Below is a small trained network, with its code and all its weights. Each question gives an input and a target symbol and asks what happens when units are switched off, that is, made to give their printed mean instead of their output.

import numpy as np


def w(rows, s, z=0):
    codes = np.array(rows[::2]) - 128.0
    scale = np.full(codes.shape[1], s)
    scale[-1] = z or s
    return codes * scale


def f(y):
    return np.maximum(y, 0)


def softmax(a):
    e = np.exp(a - a.max(-1, keepdims=True))
    return e / e.sum(-1, keepdims=True)


def log_softmax(a):
    a = a - a.max(-1, keepdims=True)
    return a - np.log(np.exp(a).sum(-1, keepdims=True))


def net(x, mask):
    ids = ['Σζημξπτφ'.index(c) for c in x.split()]
    T = len(ids)
    res = E[ids] + P[:T]
    r = res
    for j in range(3):
        rows = slice(3 * j, 3 * j + 3)
        q, k, v = (r @ M[0][rows].T for M in (Q, K, V))
        z = softmax(np.where(np.tri(T) > 0, q @ k.T / 3**0.5, -1e9)) @ v
        o = O[0][rows]
        res = res + np.where(mask[j], z, o[:, -1]) @ o[:, :-1]
    y = f(res @ A[0][:, :-1].T + A[0][:, -1])
    res = res + np.where(mask[3:7], y, B[0][:, -1]) @ B[0][:, :-1]
    return log_softmax(res[-1] @ U[:, :-1].T + U[:, -1])


Q, K, V, O, A, B = {}, {}, {}, {}, {}, {}
E = w([
[105,43,21,92],'Σ',
[214,119,133,147],'ζ',
[115,76,111,121],'η',
[92,146,115,130],'μ',
[112,174,125,128],'ξ',
[154,93,155,139],'π',
[115,139,92,252],'τ',
[163,93,128,189],'φ',
],0.014)
P = w([
[80,142,197,79],'0',
[118,78,126,186],'1',
[87,200,124,216],'2',
[209,161,38,99],'3',
[149,22,149,190],'4',
[76,212,120,248],'5',
[254,180,17,105],'6',
],0.011)
Q[0] = w([
[150,139,115,128],'head 1',
[196,163,96,129],'head 1',
[130,111,78,122],'head 1',
[148,78,96,74],'head 2',
[153,174,164,70],'head 2',
[113,72,249,125],'head 2',
[154,70,127,124],'head 3',
[81,143,172,111],'head 3',
[73,88,144,98],'head 3',
],0.02)
K[0] = w([
[92,129,187,132],'head 1',
[108,141,210,93],'head 1',
[90,100,148,123],'head 1',
[204,155,147,27],'head 2',
[70,114,1,68],'head 2',
[228,134,13,191],'head 2',
[159,39,120,97],'head 3',
[95,110,125,199],'head 3',
[169,91,69,188],'head 3',
],0.014)
V[0] = w([
[114,185,112,205],'head 1',
[69,181,121,187],'head 1',
[179,155,61,138],'head 1',
[34,141,65,85],'head 2',
[123,104,52,146],'head 2',
[91,7,106,141],'head 2',
[127,155,88,184],'head 3',
[138,74,102,193],'head 3',
[104,194,146,161],'head 3',
],0.016)
O[0] = w([
[188,203,65,191,148],'head 1',
[180,161,12,171,168],'head 1',
[74,232,137,134,36],'head 1',
[9,67,78,104,2],'head 2',
[75,142,80,202,95],'head 2',
[67,78,174,236,202],'head 2',
[179,73,181,162,100],'head 3',
[98,159,208,205,191],'head 3',
[181,60,93,143,69],'head 3',
],0.012,0.0034)
A[0] = w([
[97,91,141,254,56],'neuron 1',
[157,197,135,233,99],'neuron 2',
[214,135,86,139,4],'neuron 3',
[228,196,184,146,34],'neuron 4',
],0.0084,0.0034)
B[0] = w([
[100,149,157,2,231],'neuron 1',
[71,86,88,132,251],'neuron 2',
[99,196,182,106,193],'neuron 3',
[113,145,88,192,223],'neuron 4',
],0.0086,0.018)
U = w([
[105,179,150,63,73],'Σ',
[112,6,135,190,166],'ζ',
[138,97,208,100,126],'η',
[46,150,107,119,32],'μ',
[151,79,200,243,253],'ξ',
[125,77,100,132,139],'π',
[98,254,239,60,107],'τ',
[101,129,115,167,156],'φ',
],0.0079,0.0064)

Each question gives the input, a string of symbols that net reads in full, and the target symbol t.
The units are the heads (3 rows each of Q, K, V and O) and the neurons (one row each of A and B). Each row of codes is followed by its name. A weight is (code - 128) times the scale printed after its matrix; where a second scale follows, it is the last column's (O, A, B and U).
mask holds one flag per unit, heads first, then neurons. A switched-off unit (its flag False) gives its mean, the last column of its rows in O or B, instead of its output. The means were averaged over made-up inputs and are rounded, as every weight is.
A unit's drop is (log p(t) with every unit on - log p(t) with that unit switched off) / (log p(t) with every unit on - log p(t) with every unit switched off).
The circuit of an input: a set's keep is (log p(t) with only the set's units on - log p(t) with every unit switched off) / (log p(t) with every unit on - log p(t) with every unit switched off). Starting from all 7 units, units are removed one at a time, each time the one whose removal leaves the highest keep (on an exact tie, the one counted first), for as long as the keep stays at least 0.8.
units of the circuit, in order: the units of the circuit, biggest drop first
unit that matters most: the unit with the biggest drop
k most important neurons: the k neurons with the biggest drops, biggest first
which heads matter: for each layer, one digit per head in row order, 1 if its drop is at least 0.15 and else 0, layers parted by /
input ζ η Σ μ ζ π μ, target τ: unit that matters most	head 2
input Σ η Σ ξ η ξ ξ, target μ: which heads matter	010
input η ζ φ ζ η, target ξ: units of the circuit, in order	[head 2; neuron 1]
input η τ π, target μ: which heads matter	110
input τ τ η π ζ Σ η, target φ: which heads matter	100
input η ξ Σ μ Σ ξ τ, target ζ: units of the circuit, in order	[head 1; head 2]
input μ Σ Σ ζ τ ζ π, target π: units of the circuit, in order	[head 3; head 1]
input π π ζ, target ξ: which heads matter	110
input φ Σ τ Σ, target ξ: units of the circuit, in order	[neuron 1; head 3; head 2]
input ξ μ Σ η ζ Σ τ, target Σ: which heads matter	011
input ζ μ Σ π Σ η Σ, target τ: 2 most important neurons	[neuron 2; neuron 3]
input η Σ Σ ξ, target ζ: 2 most important neurons	[neuron 1; neuron 3]
input η Σ ζ Σ ζ ξ, target ξ: which heads matter	001
input τ η Σ ζ η τ, target μ: which heads matter	110
input φ Σ η η ζ φ η, target ξ: unit that matters most	neuron 1
input η Σ π τ ζ ζ ζ, target ζ: units of the circuit, in order	[head 2; head 1]
input π π π μ, target η: 2 most important neurons	[neuron 2; neuron 4]
input Σ φ Σ ζ, target μ: units of the circuit, in order	[head 2; neuron 1]
input φ τ φ π Σ, target τ: which heads matter	001
input τ η ξ ξ, target φ: unit that matters most	head 1
input φ μ ξ φ Σ μ ζ, target ξ: 2 most important neurons	[neuron 1; neuron 4]
input ζ ζ Σ τ ζ ζ ζ, target τ: which heads matter	010
input Σ ζ ζ ξ Σ η μ, target μ: which heads matter	010
input π ζ τ Σ η, target τ: which heads matter	101
input Σ ξ η η π, target τ: 2 most important neurons	[neuron 1; neuron 4]
input μ η τ η ξ, target μ: units of the circuit, in order	[head 1; head 2]
